Below are the code and all the weights of a small trained network. Each question names an input and a target symbol and asks about switching units off, where a switched-off unit gives its printed mean instead of its output.

import numpy as np


def w(rows, s, z=0):
    codes = np.array(rows[::2]) - 128.0
    scale = np.full(codes.shape[1], s)
    scale[-1] = z or s
    return codes * scale


def norm(h):
    return h / np.sqrt((h * h).mean(-1, keepdims=True) + 1e-5)


def f(y):
    return y / 2 * (1 + np.tanh(0.7978845608 * (y + 0.044715 * y**3)))


def softmax(a):
    e = np.exp(a - a.max(-1, keepdims=True))
    return e / e.sum(-1, keepdims=True)


def log_softmax(a):
    a = a - a.max(-1, keepdims=True)
    return a - np.log(np.exp(a).sum(-1, keepdims=True))


def net(x, mask):
    ids = ['ΔΛαβεζημπτφψω'.index(c) for c in x.split()]
    T = len(ids)
    res = E[ids] + P[:T]
    r = norm(res)
    for j in range(3):
        rows = slice(2 * j, 2 * j + 2)
        q, k, v = (r @ M[0][rows].T for M in (Q, K, V))
        z = softmax(np.where(np.tri(T) > 0, q @ k.T / 2**0.5, -1e9)) @ v
        o = O[0][rows]
        res = res + np.where(mask[j], z, o[:, -1]) @ o[:, :-1]
    y = f(norm(res) @ A[0][:, :-1].T + A[0][:, -1])
    res = res + np.where(mask[3:7], y, B[0][:, -1]) @ B[0][:, :-1]
    return log_softmax(norm(res)[-1] @ U[:, :-1].T + U[:, -1])


Q, K, V, O, A, B = {}, {}, {}, {}, {}, {}
E = w([
[98,171,99,101,99,187],'Δ',
[133,115,125,136,147,124],'Λ',
[131,131,120,141,144,122],'α',
[133,3,139,165,126,213],'β',
[129,125,122,132,147,133],'ε',
[136,130,125,129,138,117],'ζ',
[134,119,116,143,145,126],'η',
[161,132,50,85,157,118],'μ',
[98,114,149,78,54,115],'π',
[122,160,64,167,49,91],'τ',
[130,118,121,143,143,115],'φ',
[119,124,126,136,148,120],'ψ',
[134,109,155,154,104,152],'ω',
],0.015)
P = w([
[131,151,162,97,80,143],'0',
[1,105,99,161,124,122],'1',
[8,88,107,167,127,125],'2',
[7,86,110,159,124,117],'3',
[15,91,113,158,113,121],'4',
[19,102,112,147,128,116],'5',
[30,80,128,157,121,109],'6',
],0.0041)
Q[0] = w([
[180,140,136,90,5,194],'H1',
[210,165,116,69,56,176],'H1',
[145,149,79,54,150,72],'H2',
[202,140,122,44,1,217],'H2',
[191,172,92,63,40,175],'H3',
[186,79,192,89,47,197],'H3',
],0.0078)
K[0] = w([
[25,82,57,164,98,155],'H1',
[38,111,58,124,138,149],'H1',
[151,117,23,62,145,68],'H2',
[3,16,26,156,104,162],'H2',
[10,116,18,127,133,102],'H3',
[14,13,113,152,106,137],'H3',
],0.0064)
V[0] = w([
[130,187,179,134,100,67],'H1',
[233,125,126,117,109,136],'H1',
[109,119,141,3,149,133],'H2',
[106,95,28,103,92,67],'H2',
[140,36,182,127,76,124],'H3',
[122,180,126,145,69,200],'H3',
],0.0062)
O[0] = w([
[229,61,19,175,115,18,66],'H1',
[204,83,142,108,2,192,135],'H1',
[88,2,79,43,160,197,117],'H2',
[147,115,22,217,155,247,224],'H2',
[123,229,37,61,80,194,247],'H3',
[245,189,201,78,223,142,45],'H3',
],0.0037,0.0015)
A[0] = w([
[73,90,112,162,108,158,2],'N1',
[100,151,254,174,106,128,141],'N2',
[116,110,157,181,147,94,232],'N3',
[170,89,152,101,106,212,95],'N4',
],0.0082,0.00091)
B[0] = w([
[226,167,180,101,77,90,253],'N1',
[239,70,61,85,95,213,206],'N2',
[148,229,190,118,107,199,168],'N3',
[9,125,109,255,144,59,150],'N4',
],0.0049,0.0037)
U = w([
[28,244,128,106,141,222,32],'Δ',
[232,124,206,171,149,36,206],'Λ',
[43,120,169,136,190,22,192],'α',
[74,58,183,233,106,178,158],'β',
[176,17,111,127,70,28,23],'ε',
[141,45,207,31,149,129,141],'ζ',
[168,225,126,23,145,59,135],'η',
[134,88,9,102,180,136,180],'μ',
[34,102,135,41,4,96,4],'π',
[118,202,79,221,40,61,112],'τ',
[165,220,138,225,200,161,71],'φ',
[140,146,198,122,245,162,178],'ψ',
[223,146,136,117,54,214,137],'ω',
],0.011,0.0024)

Each question gives the input, a string of symbols that net reads in full, and the target symbol t.
The units are the heads (2 rows each of Q, K, V and O) and the neurons (one row each of A and B). Each row of codes is followed by its name. A weight is (code - 128) times the scale printed after its matrix; where a second scale follows, it is the last column's (O, A, B and U).
mask holds one flag per unit, heads first, then neurons. A switched-off unit (its flag False) gives its mean, the last column of its rows in O or B, instead of its output. The means were averaged over made-up inputs and are rounded, as every weight is.
A unit's drop is (log p(t) with every unit on - log p(t) with that unit switched off) / (log p(t) with every unit on - log p(t) with every unit switched off).
The circuit of an input: a set's keep is (log p(t) with only the set's units on - log p(t) with every unit switched off) / (log p(t) with every unit on - log p(t) with every unit switched off). Starting from all 7 units, units are removed one at a time, each time the one whose removal leaves the highest keep (on an exact tie, the one counted first), for as long as the keep stays at least 0.8.
units of the circuit, in order: the units of the circuit, biggest drop first
which heads matter: for each layer, one digit per head in row order, 1 if its drop is at least 0.15 and else 0, layers parted by /
drop of u: that unit's drop, to one decimal
input Λ ω Λ τ α ζ ψ, target π: which heads matter : 001
input ω π μ α β α, target η: units of the circuit, in order : [H2, H3]
input τ η β α φ, target φ: units of the circuit, in order : [H3, H2]
input τ φ ζ η, target φ: units of the circuit, in order : [H3, H2]
input π φ ζ π ω μ φ, target μ: which heads matter : 011
input φ τ τ Λ φ, target τ: units of the circuit, in order : [H2]
input φ τ ψ φ η η, target τ: which heads matter : 011
input μ η ζ π β ζ α, target β: which heads matter : 011
input μ α α, target β: units of the circuit, in order : [H3, H1]
input ψ φ α α, target α: units of the circuit, in order : [H1, H2]
input ε π ε β φ β η, target ζ: which heads matter : 010
input η η φ ω ω Λ, target ω: units of the circuit, in order : [N2, H2]
input μ Δ τ Λ η ζ, target β: which heads matter : 010
input ε π α Λ, target ζ: units of the circuit, in order : [H2]
input ω α α ε φ φ, target η: which heads matter : 011
input ζ φ Δ β η ε, target ε: which heads matter : 100
input μ η μ φ η ε, target β: which heads matter : 011
input Δ β π τ ε η, target ψ: which heads matter : 001
input Δ μ φ ε φ φ, target ψ: drop of H3 : 0.4
input ω π ω α ψ, target η: drop of H2 : 0.4
input ζ β π τ Δ φ Λ, target ε: units of the circuit, in order : [H1]
input α Δ Λ, target Λ: drop of H1 : 0.2
input ε η τ μ ω η, target ζ: drop of H3 : 0.1
